Here is a tiny trained network, its code and every weight. The questions are about switching its units off for an input and a target symbol, where a switched-off unit gives its printed mean instead of its output.

import numpy as np


def w(rows, s, z=0):
    codes = np.array(rows[::2]) - 128.0
    scale = np.full(codes.shape[1], s)
    scale[-1] = z or s
    return codes * scale


def f(y):
    return y / 2 * (1 + np.tanh(0.7978845608 * (y + 0.044715 * y**3)))


def softmax(a):
    e = np.exp(a - a.max(-1, keepdims=True))
    return e / e.sum(-1, keepdims=True)


def log_softmax(a):
    a = a - a.max(-1, keepdims=True)
    return a - np.log(np.exp(a).sum(-1, keepdims=True))


def net(x, mask):
    ids = ['ΞΠΣΨεζ'.index(c) for c in x.split()]
    T = len(ids)
    res = E[ids] + P[:T]
    r = res
    for j in range(3):
        rows = slice(2 * j, 2 * j + 2)
        q, k, v = (r @ M[0][rows].T for M in (Q, K, V))
        z = softmax(np.where(np.tri(T) > 0, q @ k.T / 2**0.5, -1e9)) @ v
        o = O[0][rows]
        res = res + np.where(mask[j], z, o[:, -1]) @ o[:, :-1]
    y = f(res @ A[0][:, :-1].T + A[0][:, -1])
    res = res + np.where(mask[3:27], y, B[0][:, -1]) @ B[0][:, :-1]
    return log_softmax(res[-1] @ U[:, :-1].T + U[:, -1])


Q, K, V, O, A, B = {}, {}, {}, {}, {}, {}
E = w([
[126,91,138,176,254,72,49],'Ξ',
[210,108,95,173,47,133,118],'Π',
[97,125,125,139,97,84,209],'Σ',
[81,91,152,220,124,201,152],'Ψ',
[50,66,101,205,44,110,74],'ε',
[125,186,209,181,99,181,132],'ζ',
],0.014)
P = w([
[189,116,149,57,123,195,238],'0',
[117,241,120,79,47,64,1],'1',
[122,221,138,90,44,65,27],'2',
[126,193,147,108,72,62,77],'3',
[146,156,160,123,86,67,115],'4',
[143,144,175,140,98,61,139],'5',
],0.007)
Q[0] = w([
[130,134,146,70,225,41,20],'head 0',
[70,160,112,90,46,164,141],'head 0',
[124,133,171,237,140,71,100],'head 1',
[100,123,24,66,160,153,76],'head 1',
[68,128,104,2,131,212,107],'head 2',
[87,116,149,144,25,130,171],'head 2',
],0.0085)
K[0] = w([
[149,238,142,177,142,3,49],'head 0',
[149,66,145,125,89,181,114],'head 0',
[167,134,52,110,129,181,225],'head 1',
[97,187,190,110,76,97,93],'head 1',
[56,191,84,188,109,2,26],'head 2',
[200,184,179,156,190,106,124],'head 2',
],0.0095)
V[0] = w([
[78,126,124,106,39,64,95],'head 0',
[72,1,161,180,26,220,158],'head 0',
[11,124,211,111,152,96,177],'head 1',
[158,136,118,59,99,34,184],'head 1',
[105,42,37,204,113,67,131],'head 2',
[160,127,142,148,194,83,107],'head 2',
],0.009)
O[0] = w([
[174,152,114,220,250,16,205,195],'head 0',
[170,205,69,117,200,125,71,254],'head 0',
[1,158,139,83,210,133,151,153],'head 1',
[126,173,89,52,63,51,216,108],'head 1',
[127,8,23,63,189,126,118,165],'head 2',
[104,95,199,108,130,40,53,90],'head 2',
],0.0078,0.0089)
A[0] = w([
[117,155,174,134,78,126,99,28],'neuron 0',
[93,130,100,181,99,43,103,61],'neuron 1',
[118,112,127,141,107,237,90,54],'neuron 2',
[83,206,104,172,136,143,165,86],'neuron 3',
[216,133,167,74,150,81,93,171],'neuron 4',
[52,80,65,131,43,156,96,75],'neuron 5',
[109,254,222,120,115,97,83,126],'neuron 6',
[123,194,122,16,48,159,151,76],'neuron 7',
[102,177,69,154,101,163,121,44],'neuron 8',
[71,135,212,6,113,119,145,80],'neuron 9',
[92,138,173,112,175,111,146,170],'neuron 10',
[167,111,168,190,179,182,155,80],'neuron 11',
[121,203,125,112,77,189,162,162],'neuron 12',
[21,113,81,151,24,138,96,2],'neuron 13',
[135,94,133,120,88,157,187,71],'neuron 14',
[168,204,255,128,157,119,96,116],'neuron 15',
[170,78,94,79,112,159,103,131],'neuron 16',
[136,182,206,61,124,122,185,56],'neuron 17',
[141,31,88,163,141,133,70,158],'neuron 18',
[195,117,163,207,147,135,32,101],'neuron 19',
[110,34,225,141,136,141,193,35],'neuron 20',
[154,227,166,222,84,119,101,99],'neuron 21',
[96,89,111,126,130,91,153,109],'neuron 22',
[134,48,86,26,189,148,59,82],'neuron 23',
],0.0083,0.0076)
B[0] = w([
[176,66,134,64,126,130,134,125],'neuron 0',
[138,120,133,108,163,124,198,204],'neuron 1',
[121,101,139,152,92,76,159,143],'neuron 2',
[161,129,86,127,155,120,60,181],'neuron 3',
[58,124,130,124,74,113,215,162],'neuron 4',
[199,214,73,75,176,90,130,126],'neuron 5',
[125,104,135,171,154,153,166,210],'neuron 6',
[97,82,137,219,101,143,173,140],'neuron 7',
[170,152,92,164,148,153,140,146],'neuron 8',
[73,135,104,169,97,120,161,138],'neuron 9',
[80,123,128,89,121,176,92,165],'neuron 10',
[149,81,96,86,147,92,50,143],'neuron 11',
[127,165,67,172,139,176,93,168],'neuron 12',
[178,85,120,125,251,120,119,124],'neuron 13',
[113,152,35,75,160,59,146,119],'neuron 14',
[99,100,150,161,104,93,204,180],'neuron 15',
[98,89,200,75,125,96,160,138],'neuron 16',
[143,88,106,105,181,100,104,135],'neuron 17',
[140,114,161,48,97,119,119,255],'neuron 18',
[185,32,176,105,116,162,68,241],'neuron 19',
[188,194,1,196,154,137,111,152],'neuron 20',
[128,87,110,114,198,87,160,228],'neuron 21',
[128,145,135,65,143,132,143,150],'neuron 22',
[149,25,167,152,127,107,207,178],'neuron 23',
],0.0078,0.0084)
U = w([
[34,139,254,63,106,94,84,196],'Ξ',
[208,184,146,129,31,101,105,101],'Π',
[24,222,94,108,98,108,119,188],'Σ',
[115,203,168,112,119,197,3,191],'Ψ',
[159,128,110,34,249,64,100,79],'ε',
[104,138,167,204,134,119,131,2],'ζ',
],0.0049,0.0055)

Each question gives the input, a string of symbols that net reads in full, and the target symbol t.
The units are the heads (2 rows each of Q, K, V and O) and the neurons (one row each of A and B). Each row of codes is followed by its name. A weight is (code - 128) times the scale printed after its matrix; where a second scale follows, it is the last column's (O, A, B and U).
mask holds one flag per unit, heads first, then neurons. A switched-off unit (its flag False) gives its mean, the last column of its rows in O or B, instead of its output. The means were averaged over made-up inputs and are rounded, as every weight is.
A unit's drop is (log p(t) with every unit on - log p(t) with that unit switched off) / (log p(t) with every unit on - log p(t) with every unit switched off).
The circuit of an input: a set's keep is (log p(t) with only the set's units on - log p(t) with every unit switched off) / (log p(t) with every unit on - log p(t) with every unit switched off). Starting from the 12 units with the biggest drops (on a tie, the unit counted first), units are removed one at a time, each time the one whose removal leaves the highest keep (on an exact tie, the one counted first), for as long as the keep stays at least 0.8.
units of the circuit, in order: the units of the circuit, biggest drop first
most important unit: the unit with the biggest drop
top k neurons: the k neurons with the biggest drops, biggest first
heads that matter: for each layer, one digit per head in row order, 1 if its drop is at least 0.15 and else 0, layers parted by /
drop when u is switched off: that unit's drop, to one decimal
input Π Ψ Ξ, target Π: units of the circuit, in order : [head 1; head 0]
input Ξ Ψ Ξ ε Ψ, target Ξ: units of the circuit, in order : [head 2; neuron 20; neuron 12]
input ζ Σ Π, target ζ: units of the circuit, in order : [head 2; neuron 21; neuron 6; neuron 15]
input Ξ Ξ ε ζ, target Ξ: most important unit : head 2
input Ξ ε Π, target Ξ: units of the circuit, in order : [head 2; neuron 4; head 0]
input Ψ ε Ξ ε, target Ψ: units of the circuit, in order : [head 1; head 0]
input Π ε ε ε Ψ, target Π: heads that matter : 010
input ε Σ ε ε Ξ, target Ξ: heads that matter : 100
input Ξ Π Σ ε ε Ψ, target Ψ: heads that matter : 100
input ζ ε Ψ, target ζ: units of the circuit, in order : [head 2; neuron 15; neuron 6]
input Ξ Ξ Ξ ζ Π, target Ξ: units of the circuit, in order : [head 2; head 0]
input ζ ε Σ ζ ε ε, target ζ: units of the circuit, in order : [head 2; neuron 6; neuron 18]
input ζ Σ ε Ξ Ψ Σ, target ζ: units of the circuit, in order : [head 2; neuron 6]
input Π Ξ Σ ε, target Π: most important unit : head 1
input Σ Ψ ε Ψ ε ε, target Σ: units of the circuit, in order : [head 1; neuron 19]
input ζ Ξ Ξ Σ, target ζ: top 2 neurons : [neuron 6; neuron 7]
input Σ Σ Π, target Σ: units of the circuit, in order : [head 1; neuron 19; neuron 4]
input Ξ ε Σ, target Ξ: units of the circuit, in order : [head 2; head 0]
input ζ ζ Ξ ε Ξ Ξ, target ζ: heads that matter : 101
input ζ Σ Ξ Π ε, target ζ: top 2 neurons : [neuron 6; neuron 18]
input ε Ψ ε, target ε: heads that matter : 100
input Ψ Π Ψ, target Ψ: most important unit : head 0
input Σ Ξ Ξ ζ ε Ψ, target Σ: top 2 neurons : [neuron 19; neuron 18]
input Ξ ε Ξ Ξ ε, target Ξ: drop when head 2 is switched off : 0.7
input Σ ε Π ζ, target Σ: drop when head 1 is switched off : 0.9
input ε Ξ ζ, target ζ: drop when head 0 is switched off : 0.0
input Ψ Ξ ε Ξ, target Ψ: drop when head 1 is switched off : 0.3
input ζ Ξ Π, target ζ: top neuron : [neuron 21]
